Below are the code and all the weights of a small trained network. Each question names an input and a class and asks about switching units off, where a switched-off unit gives its printed mean instead of its output.

import numpy as np


def w(rows, s, z=0):
    codes = np.array(rows[::2]) - 128.0
    scale = np.full(codes.shape[1], s)
    scale[-1] = z or s
    return codes * scale


def norm(h):
    return h / np.sqrt((h * h).mean(-1, keepdims=True) + 1e-5)


def f(y):
    return y / 2 * (1 + np.tanh(0.7978845608 * (y + 0.044715 * y**3)))


def log_softmax(a):
    a = a - a.max(-1, keepdims=True)
    return a - np.log(np.exp(a).sum(-1, keepdims=True))


def net(x, mask):
    res = np.array(x, float).reshape(1, 2) / 4 @ E
    u = 0
    for l in range(2):
        y = f(norm(res) @ A[l][:, :-1].T + A[l][:, -1])
        res = res + np.where(mask[u : u + 9], y, B[l][:, -1]) @ B[l][:, :-1]
        u += 9
    return log_softmax(norm(res)[-1] @ U[:, :-1].T + U[:, -1])


A, B = {}, {}
E = w([
[221,254,84,139,205],'x0',
[125,199,208,50,84],'x1',
],0.0075)
A[0] = w([
[135,48,77,124,83,55],'L0N0',
[158,199,120,95,82,22],'L0N1',
[181,205,138,143,181,4],'L0N2',
[169,128,11,43,106,51],'L0N3',
[78,46,97,80,159,148],'L0N4',
[201,128,206,90,84,146],'L0N5',
[129,127,147,139,121,23],'L0N6',
[138,124,2,112,135,81],'L0N7',
[74,92,122,98,77,36],'L0N8',
],0.0077,0.0013)
B[0] = w([
[81,173,147,168,152,199],'L0N0',
[82,33,188,126,147,193],'L0N1',
[192,69,55,29,96,255],'L0N2',
[117,80,129,82,50,140],'L0N3',
[197,182,120,195,128,214],'L0N4',
[186,135,91,255,113,204],'L0N5',
[116,145,110,69,147,113],'L0N6',
[119,114,225,132,93,187],'L0N7',
[105,212,64,97,128,198],'L0N8',
],0.006,0.0036)
A[1] = w([
[80,145,198,98,70,114],'L1N0',
[190,138,241,42,90,67],'L1N1',
[128,31,67,130,225,143],'L1N2',
[138,4,139,81,68,243],'L1N3',
[130,57,105,127,145,56],'L1N4',
[54,74,155,162,79,187],'L1N5',
[230,190,89,110,163,77],'L1N6',
[189,179,187,84,122,6],'L1N7',
[131,186,153,170,87,162],'L1N8',
],0.011,0.0021)
B[1] = w([
[129,47,107,159,113,195],'L1N0',
[65,143,186,232,93,253],'L1N1',
[66,146,223,197,46,205],'L1N2',
[187,224,77,116,229,203],'L1N3',
[147,174,183,155,142,146],'L1N4',
[195,109,83,1,131,236],'L1N5',
[123,95,90,62,141,252],'L1N6',
[134,74,109,153,110,200],'L1N7',
[136,212,143,174,204,181],'L1N8',
],0.0092,0.007)
U = w([
[172,75,42,1,113,207],'0',
[102,104,184,223,87,237],'1',
[172,215,103,154,209,172],'2',
[34,129,118,81,162,31],'3',
[79,110,151,101,170,2],'4',
[92,106,179,71,176,7],'5',
],0.017,0.0063)

Each question gives the input, the list of numbers given to net, and the class t.
The units are the neurons (one row each of A and B). Each row of codes is followed by its name. A weight is (code - 128) times the scale printed after its matrix; where a second scale follows, it is the last column's (A, B and U).
mask holds one flag per neuron, layer by layer. A switched-off neuron (its flag False) gives its mean, the last column of its row in B, instead of its output. The means were averaged over made-up inputs and are rounded, as every weight is.
A unit's drop is (log p(t) with every unit on - log p(t) with that unit switched off) / (log p(t) with every unit on - log p(t) with every unit switched off).
The circuit of an input: a set's keep is (log p(t) with only the set's units on - log p(t) with every unit switched off) / (log p(t) with every unit on - log p(t) with every unit switched off). Starting from the 12 units with the biggest drops (on a tie, the unit counted first), units are removed one at a time, each time the one whose removal leaves the highest keep (on an exact tie, the one counted first), for as long as the keep stays at least 0.8.
circuit, biggest first: the units of the circuit, biggest drop first
most important unit: the unit with the biggest drop
top k neurons: the k neurons with the biggest drops, biggest first
top k neurons in layer l: the k neurons of layer l with the biggest drops, biggest first
drop when u is switched off: that unit's drop, to one decimal
input [4,8], class 1: most important unit : L1N1
input [-1,-3], class 2: top 4 neurons in layer 0 : [L0N4 L0N2 L0N0 L0N7]
input [7,-8], class 1: circuit, biggest first : [L1N2 L1N3]
input [8,6], class 0: circuit, biggest first : [L0N2 L1N6]
input [-1,3], class 2: circuit, biggest first : [L0N5 L1N8]
input [-4,-3], class 0: top 3 neurons : [L1N5 L1N1 L0N5]
input [-8,-7], class 0: top 4 neurons in layer 1 : [L1N5 L1N1 L1N8 L1N3]
input [4,-5], class 1: top 4 neurons : [L1N2 L1N5 L0N4 L0N8]
input [-8,-6], class 0: top 2 neurons in layer 1 : [L1N5 L1N1]
input [0,-3], class 2: top 4 neurons : [L0N7 L1N1 L0N1 L1N6]
input [-3,-1], class 2: top 3 neurons : [L0N4 L0N1 L0N8]
input [-6,5], class 0: top 2 neurons : [L1N5 L1N0]
input [3,6], class 1: drop when L1N1 is switched off : 1.3
input [8,2], class 0: drop when L0N8 is switched off : 0.0
input [-3,1], class 2: top neuron : [L0N4]
input [0,0], class 2: drop when L0N8 is switched off : 0.3
input [-8,-5], class 0: drop when L1N5 is switched off : 3.1
